Below is a small trained network, with its code and all its weights. Each question gives an input and a target symbol and asks what happens when units are switched off, that is, made to give their printed mean instead of their output.

import numpy as np


def w(rows, s, z=0):
    codes = np.array(rows[::2]) - 128.0
    scale = np.full(codes.shape[1], s)
    scale[-1] = z or s
    return codes * scale


def norm(h):
    return h / np.sqrt((h * h).mean(-1, keepdims=True) + 1e-5)


def f(y):
    return np.maximum(y, 0)


def softmax(a):
    e = np.exp(a - a.max(-1, keepdims=True))
    return e / e.sum(-1, keepdims=True)


def log_softmax(a):
    a = a - a.max(-1, keepdims=True)
    return a - np.log(np.exp(a).sum(-1, keepdims=True))


def net(x, mask):
    ids = ['Δαβγζηω'.index(c) for c in x.split()]
    T = len(ids)
    res = E[ids] + P[:T]
    u = 0
    for l in range(3):
        q, k, v = (norm(res) @ M[l].T for M in (Q, K, V))
        z = softmax(np.where(np.tri(T) > 0, q @ k.T / 4**0.5, -1e9)) @ v
        res = res + np.where(mask[u], z, O[l][:, -1]) @ O[l][:, :-1]
        u += 1
        y = f(norm(res) @ A[l][:, :-1].T + A[l][:, -1])
        res = res + np.where(mask[u : u + 8], y, B[l][:, -1]) @ B[l][:, :-1]
        u += 8
    return log_softmax(norm(res)[-1] @ U[:, :-1].T + U[:, -1])


Q, K, V, O, A, B = {}, {}, {}, {}, {}, {}
E = w([
[79,161,84,113,193],'Δ',
[116,165,112,149,183],'α',
[123,175,126,131,189],'β',
[109,168,84,125,183],'γ',
[124,161,173,55,204],'ζ',
[62,129,79,66,46],'η',
[70,133,177,2,100],'ω',
],0.01)
P = w([
[130,155,115,121,71],'0',
[149,187,123,82,157],'1',
[61,96,86,145,128],'2',
[173,132,104,142,116],'3',
[125,189,129,68,135],'4',
[76,55,145,191,157],'5',
[188,110,107,148,129],'6',
[126,182,129,73,121],'7',
[105,4,148,218,148],'8',
[214,77,103,144,132],'9',
[117,183,138,81,119],'10',
[68,47,60,127,166],'11',
[187,112,110,154,129],'12',
],0.012)
Q[0] = w([
[215,20,215,211,8],'L0H0',
[66,219,126,116,144],'L0H0',
[79,152,131,132,112],'L0H0',
[137,120,96,188,181],'L0H0',
],0.011)
K[0] = w([
[86,241,152,131,104],'L0H0',
[173,11,156,102,120],'L0H0',
[80,65,108,125,84],'L0H0',
[164,144,76,169,158],'L0H0',
],0.012)
V[0] = w([
[107,220,213,133,164],'L0H0',
[173,144,172,221,135],'L0H0',
[103,233,62,255,182],'L0H0',
[120,121,68,174,172],'L0H0',
],0.004)
O[0] = w([
[60,129,255,136,181,136],'L0H0',
[126,202,104,135,184,90],'L0H0',
[68,213,87,209,7,255],'L0H0',
[21,148,184,131,24,199],'L0H0',
],0.0041,0.0037)
A[0] = w([
[182,139,206,202,78,141],'L0N0',
[254,189,233,163,92,28],'L0N1',
[31,87,56,193,80,28],'L0N2',
[69,28,33,128,120,178],'L0N3',
[225,146,208,145,91,169],'L0N4',
[130,115,13,160,213,1],'L0N5',
[75,83,125,81,35,244],'L0N6',
[155,188,102,91,178,105],'L0N7',
],0.007,0.0023)
B[0] = w([
[41,125,125,217,180,148],'L0N0',
[87,168,174,139,42,147],'L0N1',
[156,100,170,58,178,254],'L0N2',
[57,175,191,139,156,247],'L0N3',
[132,114,177,130,3,146],'L0N4',
[163,165,174,139,122,217],'L0N5',
[186,92,72,179,192,212],'L0N6',
[97,112,161,84,38,220],'L0N7',
],0.0074,0.0045)
Q[1] = w([
[104,184,84,49,91],'L1H0',
[138,119,37,92,118],'L1H0',
[208,184,91,151,1],'L1H0',
[123,156,102,177,165],'L1H0',
],0.0093)
K[1] = w([
[19,124,150,137,113],'L1H0',
[64,113,24,96,245],'L1H0',
[44,156,130,2,93],'L1H0',
[162,95,32,170,121],'L1H0',
],0.0071)
V[1] = w([
[232,174,152,110,180],'L1H0',
[254,234,56,117,83],'L1H0',
[184,182,137,98,45],'L1H0',
[171,130,180,151,134],'L1H0',
],0.004)
O[1] = w([
[53,137,71,132,56,68],'L1H0',
[90,113,2,53,3,196],'L1H0',
[39,148,207,78,120,210],'L1H0',
[117,120,67,57,7,1],'L1H0',
],0.004,0.00082)
A[1] = w([
[245,181,105,93,88,129],'L1N0',
[85,38,103,108,103,177],'L1N1',
[161,83,155,182,205,123],'L1N2',
[139,124,67,128,162,187],'L1N3',
[199,73,131,125,73,119],'L1N4',
[195,129,86,73,107,112],'L1N5',
[158,106,58,222,126,2],'L1N6',
[170,63,160,61,161,119],'L1N7',
],0.012,0.0036)
B[1] = w([
[111,112,92,37,148,254],'L1N0',
[115,200,212,145,185,193],'L1N1',
[89,67,117,65,83,231],'L1N2',
[132,160,209,65,88,180],'L1N3',
[120,70,143,167,62,155],'L1N4',
[183,65,192,84,162,184],'L1N5',
[240,147,255,167,202,145],'L1N6',
[131,167,39,193,84,213],'L1N7',
],0.0081,0.0039)
Q[2] = w([
[89,78,160,160,112],'L2H0',
[109,109,182,137,199],'L2H0',
[82,84,213,105,254],'L2H0',
[123,173,155,175,167],'L2H0',
],0.014)
K[2] = w([
[174,151,110,192,20],'L2H0',
[113,79,188,225,88],'L2H0',
[132,4,246,192,66],'L2H0',
[61,170,147,255,150],'L2H0',
],0.0095)
V[2] = w([
[51,43,103,2,83],'L2H0',
[2,186,226,153,133],'L2H0',
[128,196,120,88,12],'L2H0',
[156,151,182,141,125],'L2H0',
],0.0052)
O[2] = w([
[50,121,108,97,254,231],'L2H0',
[170,118,179,119,166,254],'L2H0',
[155,115,117,197,151,174],'L2H0',
[202,34,124,148,135,132],'L2H0',
],0.0082,0.005)
A[2] = w([
[128,63,112,105,163,73],'L2N0',
[84,185,128,116,119,160],'L2N1',
[103,25,145,122,162,140],'L2N2',
[93,91,160,254,138,253],'L2N3',
[137,150,163,151,118,73],'L2N4',
[95,185,169,143,120,131],'L2N5',
[93,149,139,102,143,180],'L2N6',
[149,136,174,95,88,165],'L2N7',
],0.012,0.004)
B[2] = w([
[197,33,110,180,139,171],'L2N0',
[139,66,111,195,116,218],'L2N1',
[197,150,112,151,11,213],'L2N2',
[128,220,55,74,196,208],'L2N3',
[165,2,48,145,141,144],'L2N4',
[73,135,81,164,24,200],'L2N5',
[193,149,136,176,100,255],'L2N6',
[21,142,155,72,112,162],'L2N7',
],0.007,0.0079)
U = w([
[68,222,214,96,165,2],'Δ',
[121,40,215,57,136,226],'α',
[53,149,31,172,103,131],'β',
[219,187,154,181,118,54],'γ',
[163,104,76,127,219,153],'ζ',
[74,124,134,97,6,159],'η',
[150,46,94,170,52,215],'ω',
],0.015,0.0036)

Each question gives the input, a string of symbols that net reads in full, and the target symbol t.
The units are the heads (4 rows each of Q, K, V and O) and the neurons (one row each of A and B). Each row of codes is followed by its name. A weight is (code - 128) times the scale printed after its matrix; where a second scale follows, it is the last column's (O, A, B and U).
mask holds one flag per unit, layer by layer, with each layer's heads first. A switched-off unit (its flag False) gives its mean, the last column of its rows in O or B, instead of its output. The means were averaged over made-up inputs and are rounded, as every weight is.
A unit's drop is (log p(t) with every unit on - log p(t) with that unit switched off) / (log p(t) with every unit on - log p(t) with every unit switched off).
The circuit of an input: a set's keep is (log p(t) with only the set's units on - log p(t) with every unit switched off) / (log p(t) with every unit on - log p(t) with every unit switched off). Starting from the 12 units with the biggest drops (on a tie, the unit counted first), units are removed one at a time, each time the one whose removal leaves the highest keep (on an exact tie, the one counted first), for as long as the keep stays at least 0.8.
units of the circuit, in order: the units of the circuit, biggest drop first
unit that matters most: the unit with the biggest drop
k most important neurons: the k neurons with the biggest drops, biggest first
k most important neurons of layer l: the k neurons of layer l with the biggest drops, biggest first
input β γ η β γ ω η ζ, target ζ: units of the circuit, in order => (L0H0 L1N7)
input γ ζ Δ ζ β γ γ γ γ ζ, target η: unit that matters most => L0N4
input γ γ γ, target Δ: units of the circuit, in order => (L0N3 L2H0)
input β Δ β, target γ: 4 most important neurons => (L1N0 L0N3 L2N2 L0N2)
input α γ Δ γ γ Δ β ω Δ, target γ: 3 most important neurons of layer 0 => (L0N0 L0N6 L0N1)
input η γ α η β γ γ γ β ζ γ η, target ζ: units of the circuit, in order => (L0N6 L1H0 L1N1)
input Δ γ ω β α γ ζ γ γ, target ζ: 3 most important neurons => (L0N4 L2N3 L0N7)
input η γ Δ, target ω: 2 most important neurons => (L0N6 L0N7)
input Δ β γ γ γ ζ, target Δ: units of the circuit, in order => (L1N1 L1H0 L2N3)
input β α Δ Δ ω α γ Δ, target β: units of the circuit, in order => (L0N2 L2N1)
input α ζ γ ζ ζ γ η, target α: 2 most important neurons of layer 1 => (L1N6 L1N3)
input γ ω γ Δ, target Δ: 2 most important neurons of layer 1 => (L1N7 L1N2)
input β ζ α γ Δ γ ω γ, target ζ: 3 most important neurons => (L1N7 L0N7 L0N3)
input ζ ω Δ, target ζ: unit that matters most => L0N2
input γ γ ζ γ β β ω β β β, target β: 2 most important neurons of layer 0 => (L0N0 L0N1)
input β Δ β ω ω γ β ω ζ Δ ζ γ η, target α: 3 most important neurons => (L0N6 L1N6 L0N7)
input β ω γ β η Δ ω β η Δ β γ, target α: 2 most important neurons => (L1N0 L0N3)
input ω Δ ω γ γ ω, target Δ: 2 most important neurons => (L1N1 L1N0)
input β ζ ω Δ γ β ω β ζ, target β: 2 most important neurons => (L1N4 L0N4)
input γ γ β ω β γ γ γ α, target Δ: 2 most important neurons of layer 1 => (L1N1 L1N0)
input β ζ α β γ β α β, target η: most important neuron of layer 2 => (L2N5)
input Δ α Δ Δ Δ β, target α: 2 most important neurons => (L1N2 L0N2)
